Here is a tiny trained network, its code and every weight. The questions are about switching its units off for an input and a class, where a switched-off unit gives its printed mean instead of its output.

import numpy as np


def w(rows, s, z=0):
    codes = np.array(rows[::2]) - 128.0
    scale = np.full(codes.shape[1], s)
    scale[-1] = z or s
    return codes * scale


def norm(h):
    return h / np.sqrt((h * h).mean(-1, keepdims=True) + 1e-5)


def f(y):
    return y / 2 * (1 + np.tanh(0.7978845608 * (y + 0.044715 * y**3)))


def log_softmax(a):
    a = a - a.max(-1, keepdims=True)
    return a - np.log(np.exp(a).sum(-1, keepdims=True))


def net(x, mask):
    res = np.array(x, float).reshape(1, 5) / 4 @ E
    u = 0
    for l in range(3):
        y = f(norm(res) @ A[l][:, :-1].T + A[l][:, -1])
        res = res + np.where(mask[u : u + 13], y, B[l][:, -1]) @ B[l][:, :-1]
        u += 13
    return log_softmax(norm(res)[-1] @ U[:, :-1].T + U[:, -1])


A, B = {}, {}
E = w([
[147,45,84,146],'x0',
[117,117,145,125],'x1',
[188,96,180,211],'x2',
[141,141,108,132],'x3',
[83,139,115,253],'x4',
],0.0074)
A[0] = w([
[69,98,78,188,48],'L0N1',
[165,70,129,133,18],'L0N2',
[63,131,108,209,245],'L0N3',
[202,115,180,160,253],'L0N4',
[195,127,153,98,153],'L0N5',
[124,7,54,141,244],'L0N6',
[92,96,177,125,131],'L0N7',
[163,26,67,101,128],'L0N8',
[131,171,142,146,208],'L0N9',
[160,111,117,128,120],'L0N10',
[102,108,103,97,161],'L0N11',
[140,148,112,123,112],'L0N12',
[140,129,142,157,85],'L0N13',
],0.015,0.0025)
B[0] = w([
[172,209,114,151,194],'L0N1',
[163,126,202,124,163],'L0N2',
[74,161,38,177,244],'L0N3',
[122,72,219,153,221],'L0N4',
[185,193,179,86,181],'L0N5',
[255,147,89,174,254],'L0N6',
[144,148,103,92,139],'L0N7',
[64,23,138,89,223],'L0N8',
[91,138,144,78,160],'L0N9',
[134,120,175,108,142],'L0N10',
[120,115,34,153,159],'L0N11',
[123,118,126,109,128],'L0N12',
[93,86,125,126,139],'L0N13',
],0.017,0.0081)
A[1] = w([
[151,118,92,83,108],'L1N1',
[76,136,147,97,27],'L1N2',
[80,224,148,168,38],'L1N3',
[120,67,124,128,121],'L1N4',
[70,189,195,83,167],'L1N5',
[128,117,96,217,5],'L1N6',
[8,162,144,206,43],'L1N7',
[106,126,64,103,122],'L1N8',
[199,119,107,106,73],'L1N9',
[120,165,83,121,131],'L1N10',
[128,58,142,107,167],'L1N11',
[134,239,89,76,52],'L1N12',
[65,111,117,85,126],'L1N13',
],0.013,0.0019)
B[1] = w([
[164,137,91,91,164],'L1N1',
[129,157,115,179,136],'L1N2',
[152,46,164,76,209],'L1N3',
[137,108,96,122,149],'L1N4',
[96,190,60,204,209],'L1N5',
[113,139,187,219,212],'L1N6',
[125,6,157,125,240],'L1N7',
[184,118,151,91,193],'L1N8',
[98,101,83,143,180],'L1N9',
[136,147,150,72,193],'L1N10',
[169,121,98,72,180],'L1N11',
[77,162,48,89,253],'L1N12',
[139,172,142,147,158],'L1N13',
],0.019,0.0054)
A[2] = w([
[143,142,138,72,120],'L2N1',
[132,171,148,119,129],'L2N2',
[151,125,98,151,120],'L2N3',
[89,224,114,210,81],'L2N4',
[68,109,103,48,87],'L2N5',
[84,176,95,82,48],'L2N6',
[166,191,113,237,141],'L2N7',
[143,214,140,80,102],'L2N8',
[151,75,150,192,255],'L2N9',
[150,141,130,125,105],'L2N10',
[146,103,132,159,174],'L2N11',
[96,229,247,133,59],'L2N12',
[115,187,134,175,34],'L2N13',
],0.014,0.0025)
B[2] = w([
[86,121,197,144,149],'L2N1',
[157,157,150,94,131],'L2N2',
[138,146,103,87,156],'L2N3',
[178,7,142,19,213],'L2N4',
[119,100,21,241,204],'L2N5',
[52,98,202,188,192],'L2N6',
[126,228,155,229,228],'L2N7',
[115,191,198,64,175],'L2N8',
[60,174,210,45,254],'L2N9',
[128,131,134,103,128],'L2N10',
[80,152,146,104,174],'L2N11',
[240,241,53,49,165],'L2N12',
[147,100,179,85,149],'L2N13',
],0.016,0.0066)
U = w([
[41,225,77,79,245],'0',
[232,33,45,86,15],'1',
[40,63,47,186,185],'2',
[207,215,45,211,129],'3',
[214,242,188,63,130],'4',
[225,35,228,73,85],'5',
[38,31,206,162,71],'6',
[146,178,220,248,162],'7',
],0.016,0.0012)

Each question gives the input, the list of numbers given to net, and the class t.
The units are the neurons (one row each of A and B). Each row of codes is followed by its name. A weight is (code - 128) times the scale printed after its matrix; where a second scale follows, it is the last column's (A, B and U).
mask holds one flag per neuron, layer by layer. A switched-off neuron (its flag False) gives its mean, the last column of its row in B, instead of its output. The means were averaged over made-up inputs and are rounded, as every weight is.
A unit's drop is (log p(t) with every unit on - log p(t) with that unit switched off) / (log p(t) with every unit on - log p(t) with every unit switched off).
The circuit of an input: a set's keep is (log p(t) with only the set's units on - log p(t) with every unit switched off) / (log p(t) with every unit on - log p(t) with every unit switched off). Starting from the 12 units with the biggest drops (on a tie, the unit counted first), units are removed one at a time, each time the one whose removal leaves the highest keep (on an exact tie, the one counted first), for as long as the keep stays at least 0.8.
circuit, biggest first: the units of the circuit, biggest drop first
top k neurons: the k neurons with the biggest drops, biggest first
k most important neurons of layer l: the k neurons of layer l with the biggest drops, biggest first
input [-2,-1,1,6,8], class 6: 2 most important neurons of layer 0 -> [L0N6 L0N5]
input [1,-6,-4,4,0], class 1: 3 most important neurons of layer 1 -> [L1N5 L1N8 L1N12]
input [1,8,-3,4,-7], class 1: 3 most important neurons of layer 0 -> [L0N3 L0N1 L0N8]
input [-1,7,6,5,4], class 6: circuit, biggest first -> [L0N6]
input [6,3,5,4,3], class 7: top 2 neurons -> [L0N6 L2N7]
input [-3,6,-1,-6,-1], class 0: top 3 neurons -> [L0N4 L0N8 L1N12]
input [1,2,-3,7,-8], class 1: top 4 neurons -> [L0N3 L0N1 L0N8 L2N9]
input [-3,6,-5,-4,-6], class 0: top 2 neurons -> [L0N4 L1N12]
input [6,0,5,-1,1], class 7: 2 most important neurons of layer 2 -> [L2N4 L2N7]
input [0,-6,-3,6,-6], class 0: top 4 neurons -> [L0N4 L0N6 L1N7 L0N5]
input [0,-4,5,6,2], class 6: top 2 neurons -> [L0N6 L1N7]
input [6,-2,1,5,-1], class 5: top 2 neurons -> [L0N8 L0N2]
input [7,-4,-1,-1,8], class 3: 4 most important neurons of layer 0 -> [L0N6 L0N1 L0N4 L0N3]
input [0,-4,2,-2,-1], class 4: circuit, biggest first -> [L0N5]
input [4,7,-7,3,0], class 1: 2 most important neurons of layer 0 -> [L0N8 L0N3]
input [6,-6,-2,1,1], class 3: 2 most important neurons of layer 0 -> [L0N6 L0N1]
input [-7,1,-1,-7,3], class 2: 2 most important neurons of layer 0 -> [L0N4 L0N9]
input [-1,-7,-3,7,7], class 2: top 2 neurons -> [L0N6 L0N4]
input [-3,2,-1,0,-5], class 0: top 4 neurons -> [L0N4 L1N12 L1N7 L2N8]
input [-5,8,-1,-2,0], class 0: circuit, biggest first -> [L0N4]
input [2,-5,-7,7,-3], class 1: top 2 neurons -> [L0N3 L1N8]
input [0,6,-4,-2,3], class 2: top 2 neurons -> [L0N6 L1N12]
input [-2,1,-4,-5,8], class 2: 2 most important neurons of layer 0 -> [L0N6 L0N4]
input [2,-7,1,5,-1], class 5: top 2 neurons -> [L1N12 L0N3]
input [-8,2,-4,-8,-8], class 0: top 2 neurons -> [L1N12 L0N4]
